In the rows, zero is written as 128.
Each row is followed by its class number.
[116, 151, 156, 131, 90, 14, 159, 131, 114, 60, 147, 137, 92, 162, 153, 118, 147, 138, 167, 86, 96, 100, 109, 170, 171, 154, 158, 145, 133, 197, 89, 150]
4
[123, 112, 148, 131, 93, 61, 136, 146, 120, 86, 124, 154, 113, 177, 165, 144, 140, 151, 118, 86, 108, 87, 113, 192, 91, 135, 155, 144, 142, 132, 85, 177]
5
[92, 155, 115, 111, 105, 71, 149, 100, 94, 98, 149, 161, 97, 143, 140, 148, 162, 148, 155, 71, 94, 135, 147, 160, 170, 175, 158, 151, 115, 217, 127, 100]
9
[135, 63, 113, 97, 146, 171, 165, 194, 85, 229, 125, 125, 122, 156, 135, 131, 156, 85, 60, 112, 74, 158, 172, 106, 59, 189, 72, 172, 103, 102, 177, 87]
10
[146, 92, 137, 134, 144, 116, 131, 145, 121, 149, 154, 92, 135, 125, 133, 127, 133, 79, 98, 114, 123, 143, 120, 105, 117, 127, 116, 131, 151, 91, 139, 139]
10
[162, 59, 123, 122, 164, 214, 131, 173, 95, 231, 121, 72, 139, 111, 117, 104, 146, 80, 59, 130, 118, 158, 137, 94, 57, 118, 64, 157, 147, 41, 178, 125]
5
[94, 166, 105, 111, 122, 100, 127, 105, 87, 150, 124, 188, 99, 130, 127, 154, 110, 166, 171, 169, 116, 144, 146, 132, 144, 166, 166, 134, 90, 154, 137, 104]
8
[129, 75, 147, 151, 119, 165, 154, 172, 105, 189, 114, 127, 108, 166, 125, 148, 128, 118, 77, 156, 132, 106, 174, 97, 84, 152, 98, 125, 126, 112, 145, 123]
6
[105, 164, 123, 136, 141, 80, 120, 108, 128, 87, 141, 145, 115, 95, 136, 132, 125, 147, 183, 134, 125, 132, 134, 112, 170, 163, 155, 110, 93, 158, 140, 107]
10
[110, 92, 129, 136, 135, 128, 163, 149, 112, 176, 137, 176, 120, 173, 141, 178, 127, 122, 110, 124, 102, 124, 180, 109, 70, 186, 117, 141, 106, 128, 143, 104]
8
[196, 90, 151, 145, 156, 197, 117, 151, 181, 212, 100, 87, 155, 160, 124, 78, 131, 128, 90, 155, 121, 114, 121, 123, 78, 76, 48, 122, 154, 130, 140, 112]
1
[142, 113, 139, 137, 125, 94, 135, 141, 93, 136, 118, 138, 111, 141, 157, 124, 127, 165, 142, 144, 120, 106, 116, 169, 115, 135, 129, 165, 124, 137, 128, 167]
1
[135, 141, 134, 124, 69, 89, 124, 159, 96, 117, 53, 162, 95, 174, 144, 102, 125, 203, 136, 161, 113, 73, 128, 188, 123, 127, 151, 127, 107, 180, 104, 157]
7
[121, 118, 152, 157, 153, 25, 139, 88, 203, 61, 219, 154, 160, 153, 148, 169, 122, 85, 155, 70, 108, 117, 103, 136, 117, 153, 169, 100, 169, 104, 80, 148]
1
[171, 94, 140, 131, 155, 147, 109, 133, 131, 229, 106, 121, 129, 147, 152, 112, 132, 117, 116, 160, 121, 124, 98, 170, 76, 96, 111, 131, 158, 67, 130, 167]
0
[113, 112, 114, 115, 144, 174, 143, 135, 112, 161, 133, 118, 122, 115, 117, 125, 176, 115, 106, 79, 102, 166, 174, 112, 125, 169, 104, 142, 102, 158, 178, 66]
10
[68, 155, 118, 162, 171, 147, 121, 90, 112, 89, 194, 126, 140, 41, 124, 195, 89, 125, 155, 128, 186, 150, 148, 52, 116, 164, 155, 112, 106, 71, 160, 110]
4
[135, 81, 125, 157, 172, 141, 139, 111, 138, 181, 154, 152, 156, 132, 169, 181, 106, 135, 123, 128, 131, 118, 134, 118, 43, 132, 111, 140, 122, 68, 130, 140]
7
[192, 88, 130, 133, 195, 207, 100, 131, 160, 217, 132, 58, 174, 117, 114, 78, 147, 88, 89, 124, 123, 161, 81, 120, 88, 78, 46, 134, 155, 91, 155, 112]
6
[168, 110, 104, 114, 192, 222, 106, 134, 141, 234, 129, 88, 168, 93, 119, 83, 149, 98, 99, 131, 108, 187, 120, 87, 95, 119, 54, 137, 116, 95, 186, 73]
10
[120, 162, 86, 77, 155, 139, 108, 100, 114, 173, 133, 147, 125, 107, 123, 92, 176, 133, 168, 87, 81, 185, 119, 163, 162, 174, 130, 145, 100, 165, 183, 80]
0
[127, 113, 99, 113, 124, 167, 104, 141, 82, 141, 123, 108, 131, 112, 124, 126, 113, 156, 75, 142, 147, 158, 123, 108, 118, 126, 118, 155, 104, 126, 159, 112]
10
[118, 147, 120, 115, 128, 82, 133, 87, 152, 111, 162, 142, 128, 157, 147, 138, 145, 157, 143, 76, 98, 136, 120, 166, 139, 146, 138, 137, 134, 189, 117, 103]
4
[166, 156, 106, 113, 142, 172, 73, 113, 116, 183, 70, 81, 125, 99, 112, 50, 154, 185, 127, 165, 121, 139, 114, 164, 151, 119, 109, 124, 129, 154, 174, 121]
4
[162, 104, 174, 157, 119, 86, 130, 142, 113, 129, 110, 102, 111, 155, 165, 111, 137, 129, 121, 122, 131, 87, 98, 162, 127, 102, 118, 138, 151, 136, 107, 185]
2
[93, 154, 154, 169, 119, 62, 139, 96, 108, 32, 166, 129, 107, 96, 146, 152, 122, 139, 168, 105, 156, 115, 130, 98, 176, 140, 173, 110, 124, 159, 117, 141]
2
[114, 181, 132, 120, 143, 74, 118, 71, 190, 97, 174, 149, 143, 121, 116, 135, 123, 94, 184, 90, 112, 150, 96, 117, 185, 112, 159, 84, 153, 157, 96, 85]
3
[145, 218, 118, 78, 110, 41, 100, 87, 161, 107, 118, 151, 116, 157, 118, 65, 144, 149, 206, 125, 75, 143, 57, 185, 226, 109, 154, 100, 141, 225, 92, 94]
9
[176, 130, 90, 58, 137, 131, 102, 139, 100, 211, 80, 111, 117, 145, 122, 55, 139, 160, 130, 153, 80, 162, 89, 179, 154, 113, 87, 163, 132, 152, 169, 116]
5
[158, 157, 146, 124, 105, 57, 121, 124, 187, 126, 98, 158, 121, 206, 126, 92, 139, 143, 172, 136, 86, 93, 101, 183, 179, 125, 127, 90, 144, 213, 89, 125]
6
[151, 111, 104, 69, 149, 141, 147, 127, 120, 228, 155, 142, 144, 158, 141, 107, 147, 102, 111, 89, 67, 179, 85, 152, 97, 120, 85, 172, 130, 118, 135, 80]
7
[154, 105, 132, 132, 143, 156, 110, 121, 99, 149, 120, 71, 130, 101, 124, 95, 172, 127, 107, 116, 126, 142, 99, 155, 135, 121, 127, 151, 148, 113, 153, 143]
8
[105, 164, 121, 106, 115, 107, 133, 106, 130, 87, 146, 115, 110, 111, 102, 90, 187, 118, 165, 58, 86, 153, 144, 142, 190, 158, 147, 119, 123, 193, 148, 86]
5
[140, 169, 120, 103, 116, 81, 110, 140, 96, 153, 74, 160, 87, 143, 136, 77, 153, 169, 185, 150, 80, 119, 130, 189, 171, 151, 137, 139, 80, 215, 144, 119]
10
[63, 175, 132, 146, 110, 80, 145, 122, 143, 32, 184, 157, 125, 109, 117, 156, 134, 110, 147, 69, 127, 122, 172, 89, 134, 195, 174, 98, 103, 160, 120, 96]
4
[117, 80, 126, 149, 126, 189, 116, 151, 77, 132, 112, 107, 126, 111, 131, 163, 107, 153, 66, 139, 173, 125, 156, 92, 71, 117, 127, 149, 117, 88, 152, 148]
3
[147, 126, 149, 147, 126, 148, 127, 159, 130, 169, 83, 122, 108, 135, 130, 90, 135, 135, 126, 151, 128, 98, 154, 126, 107, 117, 98, 113, 125, 155, 142, 128]
0
[100, 109, 118, 129, 151, 82, 132, 65, 117, 76, 193, 133, 137, 119, 158, 191, 135, 148, 138, 50, 126, 155, 98, 143, 138, 141, 162, 152, 147, 131, 114, 127]
3
[110, 107, 131, 126, 131, 88, 154, 107, 92, 139, 184, 149, 121, 122, 154, 161, 125, 110, 136, 99, 124, 145, 102, 139, 112, 129, 158, 154, 130, 81, 115, 143]
7
[121, 107, 154, 155, 107, 111, 147, 158, 102, 94, 135, 81, 107, 111, 115, 120, 137, 91, 108, 127, 144, 126, 144, 84, 159, 133, 139, 118, 135, 122, 136, 132]
10
[174, 129, 106, 115, 175, 175, 86, 116, 117, 206, 107, 86, 155, 100, 126, 85, 130, 137, 126, 164, 118, 157, 85, 136, 115, 107, 89, 149, 129, 113, 167, 118]
8
[200, 119, 127, 81, 121, 142, 114, 176, 118, 223, 43, 57, 125, 155, 120, 18, 143, 144, 110, 170, 78, 120, 84, 169, 133, 93, 62, 138, 149, 147, 151, 124]
7
[111, 103, 144, 152, 155, 133, 169, 139, 149, 150, 174, 129, 142, 123, 145, 147, 140, 75, 120, 82, 112, 134, 158, 90, 77, 163, 99, 129, 124, 111, 138, 102]
0
[125, 147, 141, 148, 108, 103, 117, 139, 99, 124, 94, 129, 96, 114, 134, 109, 119, 160, 160, 156, 144, 100, 140, 129, 148, 119, 137, 117, 121, 148, 140, 149]
5
[131, 202, 126, 123, 127, 90, 100, 83, 147, 82, 142, 112, 128, 96, 116, 77, 117, 144, 178, 126, 138, 150, 97, 101, 226, 99, 130, 99, 119, 214, 138, 88]
2
[140, 181, 96, 89, 140, 150, 96, 133, 125, 165, 103, 120, 126, 100, 77, 47, 159, 109, 167, 157, 95, 174, 111, 118, 205, 161, 121, 106, 97, 162, 182, 71]
6
[130, 123, 127, 126, 140, 179, 129, 132, 108, 195, 126, 130, 117, 121, 111, 121, 130, 120, 115, 163, 128, 148, 150, 104, 106, 120, 116, 135, 106, 124, 154, 94]
8
[171, 146, 135, 144, 137, 138, 72, 106, 199, 138, 101, 107, 159, 138, 127, 83, 116, 148, 122, 154, 142, 110, 76, 152, 120, 75, 123, 79, 162, 123, 101, 141]
0
[160, 128, 123, 151, 142, 128, 64, 83, 122, 91, 146, 74, 166, 82, 137, 122, 104, 157, 105, 154, 185, 132, 40, 136, 139, 72, 160, 126, 178, 65, 110, 193]
8
[173, 156, 146, 120, 120, 81, 100, 116, 174, 112, 127, 99, 136, 159, 113, 71, 134, 120, 152, 138, 110, 109, 44, 167, 198, 89, 123, 95, 168, 182, 94, 123]
6
[139, 168, 143, 151, 137, 104, 116, 99, 169, 104, 126, 123, 142, 117, 136, 101, 118, 143, 155, 134, 134, 119, 115, 108, 162, 106, 116, 88, 133, 178, 120, 106]
2
[112, 115, 112, 140, 160, 193, 107, 142, 130, 157, 137, 120, 155, 89, 118, 133, 130, 110, 102, 121, 136, 150, 156, 88, 56, 150, 116, 116, 104, 58, 169, 110]
5
[133, 57, 120, 153, 175, 220, 137, 138, 111, 209, 175, 95, 156, 111, 117, 165, 106, 88, 55, 139, 163, 162, 148, 51, 62, 127, 69, 147, 125, 55, 171, 106]
6
[165, 145, 115, 109, 144, 139, 81, 123, 126, 167, 102, 96, 124, 109, 106, 71, 110, 160, 139, 193, 137, 140, 91, 124, 173, 113, 117, 113, 140, 127, 164, 120]
1
[154, 78, 162, 139, 130, 122, 157, 145, 141, 176, 149, 122, 132, 171, 153, 144, 131, 88, 82, 116, 123, 114, 117, 138, 72, 91, 105, 138, 171, 89, 97, 151]
9
[132, 112, 149, 132, 135, 141, 145, 133, 137, 135, 176, 89, 135, 126, 103, 108, 159, 58, 101, 84, 120, 156, 110, 110, 133, 108, 114, 125, 154, 122, 123, 103]
6
[160, 81, 141, 131, 120, 94, 149, 146, 126, 185, 109, 139, 125, 184, 164, 133, 123, 137, 109, 137, 100, 92, 116, 165, 85, 126, 111, 142, 147, 114, 110, 155]
7
[128, 138, 159, 153, 62, 82, 121, 127, 74, 93, 69, 133, 68, 153, 152, 114, 130, 209, 121, 159, 159, 74, 154, 171, 167, 103, 168, 124, 135, 193, 112, 191]
2
[67, 167, 83, 110, 133, 150, 116, 111, 103, 83, 171, 145, 135, 74, 104, 153, 106, 141, 128, 116, 149, 190, 157, 55, 150, 167, 152, 124, 63, 148, 173, 53]
10
[133, 89, 149, 156, 150, 133, 151, 132, 152, 134, 179, 95, 157, 128, 126, 151, 109, 85, 84, 118, 143, 132, 133, 62, 94, 123, 102, 111, 164, 90, 130, 114]
8
[119, 176, 115, 125, 144, 99, 108, 104, 128, 134, 123, 174, 118, 123, 127, 113, 133, 159, 192, 139, 109, 130, 121, 149, 161, 159, 135, 114, 89, 185, 138, 105]
6
[110, 129, 133, 156, 103, 184, 111, 171, 79, 134, 80, 116, 99, 100, 106, 114, 119, 162, 90, 181, 172, 106, 190, 95, 94, 148, 138, 119, 89, 109, 164, 144]
4
[154, 123, 131, 126, 114, 189, 101, 158, 113, 139, 106, 51, 135, 112, 95, 67, 133, 123, 65, 136, 153, 144, 100, 114, 124, 89, 99, 134, 139, 120, 147, 119]
4
[170, 69, 144, 152, 155, 163, 114, 139, 145, 176, 147, 73, 150, 130, 128, 125, 116, 84, 80, 133, 149, 132, 113, 87, 84, 81, 93, 121, 180, 46, 138, 157]
5
[164, 93, 148, 139, 112, 137, 140, 152, 140, 159, 106, 89, 131, 156, 132, 100, 127, 126, 88, 138, 123, 102, 114, 112, 113, 99, 94, 119, 161, 123, 114, 126]
7
[141, 144, 162, 134, 94, 41, 148, 135, 162, 93, 135, 143, 116, 178, 131, 104, 131, 119, 159, 118, 102, 96, 108, 155, 174, 127, 143, 107, 162, 179, 91, 138]
1
[147, 109, 153, 170, 150, 154, 117, 124, 154, 133, 118, 104, 147, 121, 135, 128, 113, 139, 123, 133, 149, 111, 125, 94, 101, 92, 98, 105, 140, 123, 124, 129]
3
[114, 133, 145, 162, 108, 132, 108, 121, 125, 35, 158, 83, 135, 83, 105, 125, 101, 146, 100, 137, 196, 124, 111, 79, 152, 92, 161, 100, 156, 113, 126, 140]
1
[111, 196, 126, 124, 102, 45, 108, 75, 139, 74, 115, 162, 102, 143, 125, 118, 146, 187, 195, 118, 103, 103, 116, 183, 212, 157, 182, 98, 128, 239, 107, 108]
8
[150, 102, 161, 161, 118, 92, 124, 140, 82, 123, 106, 92, 106, 127, 151, 127, 129, 141, 126, 150, 148, 91, 102, 156, 125, 108, 143, 150, 155, 109, 113, 201]
8
